[  76 -252  131 -110 -180  101  -99  645 -233   83 -145  -22 -133 -492
 -155  374  -81  -94 -893 -111  497  646   -6 -198  214 -304  297 -740
  -15   11   58  428  -26  -12 -204  445]	meza
[-161  -94  201  -16  -21 -110  229  130  -76 -164  -29  -13  -49   36
  119  -76 -177  -46   34   86  113   79   81  -49  -96   76  -68  115
  141  358  -89   27  -88 -125  -27  -40]	dukun
[ -51    8  -54  -53  -51   42  -24  -84  314 -255  163 -206  334 -123
  175   92  -75 -226  157   -7   -9 -219   48  266    7  167  -90   53
    9  199   65   66 -210 -176  -10  -39]	meza
[  86 -121   43   15  134    9  343   90   47  -84   87 -171  -91  -85
  157  266 -304  -19   85  180  -25  -88   25  -78 -160   94  -34   43
   22  234   22   65   14 -128 -207 -132]	megu
[-108  -50   11   46   38 -115  310  192  -18  -69   65 -169  -75   13
  130 -121  -18 -273  -12  107 -293 -118  355   61  -65  -64  302  210
  289  215 -150 -106   17  294 -134 -167]	suku
[  78   -8  169   -7  215 -180 -166 -415  103  281  172  273 -397 -139
  -53    9 -147  177  298  -52   37 -296   76  302  -80 -144  -22 -144
  169  -12 -273 -138  185  318 -471   -4]	buti
[-327  286 -260  -21  -17  131  429  103   87 -245  700  -30  113  606
  146 -181 -346 -283  334 -151 -708  -32   14  -12 -385 -193 -254  370
  236  435 -297  -63  339  137  291  170]	megu
[ -49  -39 -235  136   26 -125  -36    9   64  -69 -121  105 -311  112
    1   85 -142  -92  205  -31 -280  102  -75  153  -74   36  126 -156
 -181  -46  -37 -274  -24 -131 -136  -97]	suku
[-114   75  -57    4   -5   46  247   91   38   -1    7   63  141  252
 -136  135  -53  -95   92  169  224  340 -252  -54   12  144  -70 -130
  -42   12   52  -20 -172 -257  -80  154]	suku
[  11   29 -152   55  -72  129  227 -146 -157    5   50   37   82   78
  -98   91   96  -18   -9    4 -135 -247  291   15  -73  -80  148  -12
  166  -28  128 -209  -49  199  -57 -129]	Geko
[  67  -10   43 -215  211  -66    3  132  -21 -129   -8  220  175 -170
   17  -10  180 -167   67 -100  165   27 -316   23 -108  106  -56 -222
 -156 -153   52  145   18  -94   86   10]	meza
[  86  238   41 -201  247  100 -130 -255  -94  282  259   37  324  675
   53   21  158  293 -111   29  -71 -106  -65  -85  162 -341    2 -206
   61 -107    9 -362  352  186   -4  295]	ronu
[ 116  -29  -18   64  -72 -245  -10  258  -98  -43  -46   37   85    2
   40  -38 -127   -1  296  168  115 -156   59   36  -44   64  170  -10
  -10   41  196 -114  -18  -62 -136  164]	pelek
[ 243  163  194  108  -63  217  -32  101  193 -186  -75   29 -116   24
   57 -190  261  -68  226  153   96   64  138  320 -232 -211    0  -25
   14  372   32   10  -28 -208  -56   64]	dukun
[ -65  -65  -52 -144   -2 -243   99  333 -186  -29  -83  -59  121 -172
 -106 -137 -104 -197  156   20  205 -156  -39  -74  -64  -96  342  -30
 -156 -125   -9    3  -23  -52   20  353]	bodag
[ -78  140  126  203 -418 -204   44 -135  -79  157 -170  -77  -45  103
 -109   11  -84  449  297  432   71  160 -212 -587  -62 -350  126 -205
 -180  304  203 -204   31  186  200  270]	pelek
[   5    3 -165 -195   91 -126 -159   43  -38   95    2  -58   -8 -269
 -177 -241  -33 -307   30  -58  203   36  179   26  -96   37  203 -107
  -46 -355  -94 -188 -272 -315 -219  243]	Gufup
[-290 -164  494 -204  -25 -172 -247  -58 -175   24 -312 -161 -184 -373
  596 -350  537 -227 -338  245  -36  227   55   63  279 -301   65  -10
  433  243  234  257   45   87  337  -29]	buti
[ 405   55   12  199  172  345 -854 -320  264  261   46  308 -156 -423
  323   78   71 -370  -22   44  330  -68 -322   86 -124  -48  241 -350
   63 -428  534  296  212  196    6  -82]	bodag
[-126  -15  184 -443 -195   -8  298  250  -60  137  166  -23  171   51
 -291   11 -263  -69  -17  -52  265  293  173 -286 -117  -10  276  281
 -291 -243 -164  -73   28  -70 -239  146]	pelek
[-125 -106   59 -198   -4   17  352    2  -26  -60 -203 -238  160  -26
  230  407  -61  154  164  342 -160 -233   68  -13   22  100  -22   26
   11  322 -125  -56  275  -99  -83 -286]	neb
[ 378 -127  357  -16 -151  -37 -145 -344  146  -40  -38 -137 -276 -818
  206  -51  383 -146 -207  -28 -252 -119  308 -594 -589 -362  518   14
 -242   92  320  -46  364  678  383 -150]	pelek
[-207  176  169 -303  -92  154  585  484  147 -227  184 -161  617    8
  117  162 -242 -415  524  674 -103  274 -345 -202   67 -217  488  246
 -145  541  260  344 -436   10    3   13]	ronu
[ 294  466  -50  157 -431  124 -523  -84  269  -54  151   62  205   37
  112 -133  551  192 -295 -102  -75  -84 -238  -54   53 -184   49 -264
  -48  209  190   23   51  421  194  -83]	neb
[-309  -80  339 -223 -261  -87  203   36 -111 -233   98   67 -336 -461
  241 -307  253  -26 -387 -187 -341  405 -203  -65 -316 -228 -159  178
   65 -100  223  410  271   64  899  213]	dukun
[-106 -121 -184 -172  -62 -139  149    7    4   21  -34  -94  114 -184
  -43 -176 -125 -256  131  -37   -9 -191  138  115  -69   76  151  171
  108 -261   82   32   94 -203   22  108]	Geko
[  58    9  241  439  300  100 -405 -142  216 -259  245  -56   92  223
  109 -213   40  -51  175 -569   -7 -345 -100   84 -119 -170 -357  -43
 -190  293   66 -116 -205  212   11  263]	neb
[-211  -71 -269  175  205 -299  300  339 -290   81 -198 -310  -60  161
   12  131 -279 -249   98  -53 -314  232   29 -387  -43  -89  797  157
  225  190 -378 -235  113  342 -458  153]	Tud
[-170   73    8 -113  -31   31  202   21  121   96   93 -123   65  -25
  -14   86 -129 -153  -58   56    7   22 -192 -100 -161  -19  115 -232
 -240  -82  -23   -7   69  -16  110   45]	Pitu
[-335  -21 -145   37  488  393  389 -839   30  106 -213   94   38  159
 -184  562  -93  340  301  130  -28  -96 -568 -109 -269  143 -158 -198
  219 -327 -524   23  238  203   23 -254]	neb
[ 249   79 -427 -157   79  411  -53 -124  189   11 -175 -123 -107  162
 -339  170  119   24 -458  484 -233  121   -6 -512  638 -427   32 -394
 -265  334 -165  316 -169   -4  221 -462]	Tud
[  32 -216  102  -36  140  242 -391  -91   -2 -338   49  289  113 -134
 -131  125 -111  -80   49 -164  180  127 -320 -404  -84 -309  190 -107
 -480   58  -46   21 -145  195  485  128]	Pitu
[ -66  -95 -231  296  -46 -116  232  155  -51   29   22 -291  -86  250
  149  209 -387  101  252  205 -115 -353  353    6  118 -134   49   47
   46  106  -17 -411   62   32 -116 -161]	Gufup
[-396  124  -87  -41  110 -334  573 -405  -47 -188  211  -66 -291  594
  159  -32  -63 -632  476  200 -690 -278 -262 -326 -511   22  238   87
  246  665 -302 -219  232  367 -115   84]	ronu
[ 220 -145  180   10  188 -173  684 -130 -561  157   54 -261 -619  227
 -229 -131   76  462   24 -331 -225  -72   81 -417 -294 -359  332  568
  -34  154 -226   81  519  273  208  462]	Geko
[-455  144  224 -686   -4  327  522 -213 -191  650  401 -285  476  455
  254   73 -245   91  146  625 -118 -132 -167 -136  437 -298  277  274
  168 -236  222  -18  131 -230  340   -8]	Gufup
[-330  106  -74   15  254    3  561  379 -293  -24 -136 -183  418  556
  137 -261  205 -353  114  192 -337   30 -262  -76  273  175   31  293
  205  350  -56  207  -42  -36  195 -223]	megu
[ 520   87 -321  278  427 -314 -365  342  -46  258  132  437 -199 -104
  -82 -141  136   98   73 -100  413  219 -412   67   44  -43  418 -419
 -183 -112  149 -279 -299  -31   27  166]	neb
[-126 -482  138  442   61 -409  430  656 -231  200 -591  -78 -380 -336
 -366 -163 -131  396  -53  213  112  350  167  226  162  -33  -94  127
  113 -109 -131 -129  -79 -195  -84  159]	megu
[  46  -20   52  133  114   60   -5  159   69  -20   13  -70  169  158
  360  244 -206   91   38  152  217 -147   27  106  -51   98  -34 -132
  206  352  -73 -199   34 -126 -231 -144]	dukun
[  39 -204  379  -88  254  -47  394   95 -523  -60  -39  368 -593 -247
  348  -74  383 -343   11 -314 -254 -107 -250   16 -126  -27  114  181
  137 -106  152  548  360  412   76 -453]	suku
[-210   27  661 -458 -243   76  266 -131 -355 -199  589  323  271   80
  112  185   99  354 -206 -409  349   18   19  109  571 -104 -611  163
 -399  345  337  472 -188  -24  484   24]	dukun
[-354  -92  301 -416    2  459 -102  -68 -167  158  387  -20  -91  417
  434  271 -241  -49   29   78 -500 -110  -83  576  270 -328  308  450
  176    0   70   88  291  -84  148  260]	bodag
[ 280  -25 -321  -75  -94   85 -153  -90    3  -76   44  -31 -210 -266
  -95   49 -136  -63 -114  -33 -169 -215  417  152  -98    9  437  -15
   15 -208   39  -56   21    2  -65 -161]	neb
[ -10 -130  -54   17  -72 -202 -219 -353   28   23  -32  212   -8 -130
 -139  -22 -214  -47  129 -126  -63 -145  191   85  107  126   21 -180
  -35  114  101 -197 -131   28 -182  -57]	buti
[-204  162  542 -238 -282  230 -208   46 -127  235 -492 -166   39 -468
  293 -139  897 -298  158  356  -20  -42 -123  228  -53 -289  239   -9
 -221  -33  238   15   98 -148  169  -59]	dukun
[ -19  -19 -164  114  -45 -112  388  564  -24  -31  116 -207   71  126
   35  -13  -83 -128  -57  -27   45   -3   15   73 -166   15    4  -40
  -25   -8   15 -228  -49 -194  -67  161]	Pitu
[ 109   76  161  -33   31  139  -15 -395  155  -22  211  -57   16   44
  167   96  169  -58   13  112  -50  -51  206   -8 -119 -146   43   13
   59  168  238 -148   64  203  131   -9]	buti
[ -85   -1   41 -169 -203  231  399 -345  -77  -90   62 -213 -176  -35
 -254   -2  -64  -11  -17  137 -148 -260  356  -39   19 -227  176  160
  -44   -2   13   88 -269   -3   27 -151]	dukun
[ 140 -145  470    5  157   35 -389  373  -21  156 -332    3 -449  149
  367    6  179   49 -141  159  148  340 -116  349  253  -87   47  204
  183  225 -156  326  540  -26 -267   35]	buti
[ 151  236   37  124 -256  139 -424  643  -40 -214  -94  314  402   -7
  376    7  -58  287  422   92  -29  223 -280  172  190 -125 -795 -182
  -76  216  453  182    0 -331 -266 -140]	ronu
[  13  112 -352   55 -200  193  137  -46  114  208   53 -117  239  214
   14  204 -142  206 -169  118 -226 -330  -69  -57   36  -77  189 -291
   12  197  -35 -277   16    1  108 -235]	Geko
[ -62 -109  110   58  -14  -10  114  174  138   46  -72  -42   90 -348
  191  106 -130  -45   94   94  -59   52   87   61 -215  -17   10 -188
   34  201   46 -134  -60  -56 -153  -95]	pelek
[ 344 -261   65  223  -99  190  419 -531 -351   55  192  135 -267   63
 -308    4   75  -56  -99   41  150 -140  209 -554   60  249 -304  425
   74 -223  831  236 -174   81  362 -323]	meza
[-362  -40 -437 -251 -170  116  124 -181 -246 -125 -118  -97  267   62
  254  -29   94 -723  369  396 -432  -87 -102 -530  495 -148  -26   36
  -29   21  554   77 -392 -231  183 -571]	Gufup
[-128  -46  -99  100   21 -209  368   99 -130  -99 -100 -149  -46  -15
  162   20 -284   87  138  105   -7 -185  296  227 -135  176  194   20
  295  -29  -91  -83  -69    1 -150 -173]	pelek
[ 199   21  -45  266  -20  -62   95  118  152   50  142 -232  -29  -91
   61  -36 -149  122 -178  -11  159  -44  381  160 -182   87   39   80
  188   98   69 -188  -92    0 -134  126]	bodag
[ 103 -118    3   98   82  135   85  129   -2   15 -138 -123 -236 -153
  118  158   89 -112  -79  433 -213  -13  170 -142  -64  -51   34   41
   31  211   30    0  150   70  180 -246]	suku
[ 135  -15   53  116   73 -174 -273    3   77 -277 -442  154  265  162
 -161 -490   52   23  -35 -106  -67  168   55   92  115  250  -32 -190
   82   31  192   91  -83  -78  -91  -67]	meza
[  34  -88 -334 -168  112  494 -266  -57  256  -73   99 -191  535  -54
 -159   81   -9 -446   62   38 -154  -96   91 -187  495  -43  -41  538
   74  409 -305  379 -256   12 -262 -262]	Geko
[-318  130  494   -3  191  -98  698 -351 -407  166  -44   64 -538  -78
  364  358    6  332  393  400 -183  414 -553  234 -307  467 -127  272
  133  150  335  480  174 -113  441   32]	buti
[-103  345 -200 -471  184  -20   13 -659 -204  111  743  -24  353 -104
  255  135  232 -110  172 -281   68 -376  -34 -509 -181 -379   19 -143
   23  -58   24 -266 -129  336    8  151]	Geko
[-166 -108  479 -327  146  139  -28  361 -188  431  137  -51 -151 -258
  179 -170  170 -338   66  358    8  360  124 -426   18 -574  143  317
  -63  115  -45  -60  218  121  137   93]	Gufup
[ 182  -63  181 -157 -341 -269   -3  350  159  -92  313  191  162 -202
 -218 -195  -60  -59  125 -117  211 -372  -91  100   51  -83 -277  -25
 -134   21  254   88 -113  -25 -250  338]	buti
[-156   41  131  -76  301 -123   56  -79    1 -194  -27  -26  373   24
  209  104  -18  -26  138  325 -115 -130  -29 -100 -262  271 -194  -48
  462   88   20 -153  -53  224 -316   24]	buti
[-180  -83  180  188  102  -10   34  206   81 -190 -120 -176 -216 -130
  373  246 -112  -10   15  274   56  277  243  361   68  104  -84  100
   64  193   16   -1 -205  -56 -160 -287]	Pitu
[ 275 -277  249  207  372 -432 -151  744 -187 -164   81  406  -42 -291
  427   70 -179  130 -259 -577  146  270   52 -224  -74 -214  141 -354
  -87  308   46 -264  134  412 -188 -118]	Tud
[ 249  457 -170  225  -90 -328 -150 -220  106  164  139  139   55  544
 -107  -52  111  200  469  -17  423  -33 -175  -90    9  -14  175 -203
 -282  164  -79 -471   36   83 -367   72]	megu
[ 139 -417 -437 -103  194  248  299 -602  -63  344    1 -342 -757  252
  176  174 -186 -213  130  631  120   47  499   38  519 -215  141  668
  418  192 -196   51  129 -587  199 -455]	ronu
[ -56  107  -44  -88  -65 -152  197   72 -146   -1  137   15  266   85
 -107   22  -31 -104   45  -28  202 -200  -74  -35  -64   98   15 -168
  -53  -22   26 -108 -161  -43 -119  207]	ronu
[ 437  301 -125  166 -583  223 -363  251  225  378 -228  -85  407 -407
 -413 -291  -68  312   83  359  297  271 -111 -427  -34   -8 -163 -267
 -327  263  299  -31 -318 -569 -117   84]	megu
[ 104  -40 -164  -53   59 -129  196  379   -7 -190   28   77  199 -170
   53  -43  -86 -288   85 -194   33 -258  -22   -4 -195  164   18  -29
 -138 -182  122   53   38   19 -125 -136]	bodag
[  33  -30  162   80   59  222   59  -67   96   68  161   -9   74 -142
  193  183 -160  -87  173   87   39  -12  247  161   90  106 -183  181
  106  193  229   -7 -228 -173 -239 -275]	Tud
[ -64  279  264 -134  -33   99  -53 -508  169  -52  130 -227   47 -400
  210 -131  300 -260   98 -225 -217 -187  334  191 -243 -292  468  -89
   33  266  -94  -33 -119  288 -115    3]	Tud
[-391  243   -6 -295 -144  -30   29 -148   39 -233   90  135  362 -105
  278  108  205   -1  108  222   11   65 -332  -95   85  -45 -360 -409
   21  437  -47 -125 -532 -269  164 -165]	Tud
[  25 -167  212 -118   73    0 -374  508  -24 -359 -471   20   15 -144
  280  -46  212 -138  -79  365  -10 -196  -15  406  227   24  248  -23
  208  278 -190  300  102    4  -65 -177]	neb
[ -21   15   81 -133   31 -125    9   32   73    7  218  -18  115 -295
  179   61  -83 -318  117   86  281    5   20   -7 -138  172  113   43
  -65 -178  219   22  -21  -75   83   91]	Gufup
[  24  -23   65 -145  183  210  360 -227  193  161  413 -428  -77   25
  196  233 -478  189  -45   49 -207  -64  561 -319  -12  -98  -76  634
  117  128 -285  -52  211  191 -202 -468]	Tud
[ 175   25  -11   23   40   -3  -97  -27   82 -139  125   -5 -229 -157
  158  150 -151  103 -116   69  -23  -29  300  229   35  -19  119 -148
   54   77   34   -6 -170   49 -198 -179]	suku
[-102  379  349  112 -659  -18   -5  743  108  142  163   79  727   10
  -43 -523  191 -102  450  334  163 -442  -35  476 -180 -135 -338 -231
  188  203  419 -231 -116 -202 -233  527]	Pitu
[-290  101 -194    5 -137 -128  323  -46   40 -231  -26 -367  157 -172
  361  268 -261   43  181  163 -280 -280   68  247  -44  133  -44    1
  125   46    3   52 -107  -38  -62 -252]	ronu
[  75  121  216   37 -155 -277 -180  602   -3 -113 -556  -98  176 -229
   59  -67  -35  629 -145  308  383  475  -43 -230  154 -257   69 -313
 -153  118 -213  149  255  117  -66  -34]	megu
[-137  162  323 -141  -47  -93  154 -478 -171 -258  248   99 -490  689
  -12 -548  615 -324  -79 -157 -426 -340 -282  -59 -274  -19  325  393
 -178 -160  198 -231 -260  247  556   18]	suku
[-100  -72 -256  103  -35  203  136   60   15   11 -146 -142   77   74
  -80   88 -116 -157   56  290 -340  -70  -49 -120  169 -125  126  -74
  -25  -58  157  -22  -95  -37  168 -149]	Gufup
[   3   53 -269  -69  195 -194   77  106  -95  -89  113   79  188  -70
 -167 -154   42 -342   35  -52  148 -117   42   50   65   67  237 -131
  -37 -158  -46   18 -184   21   61   78]	megu
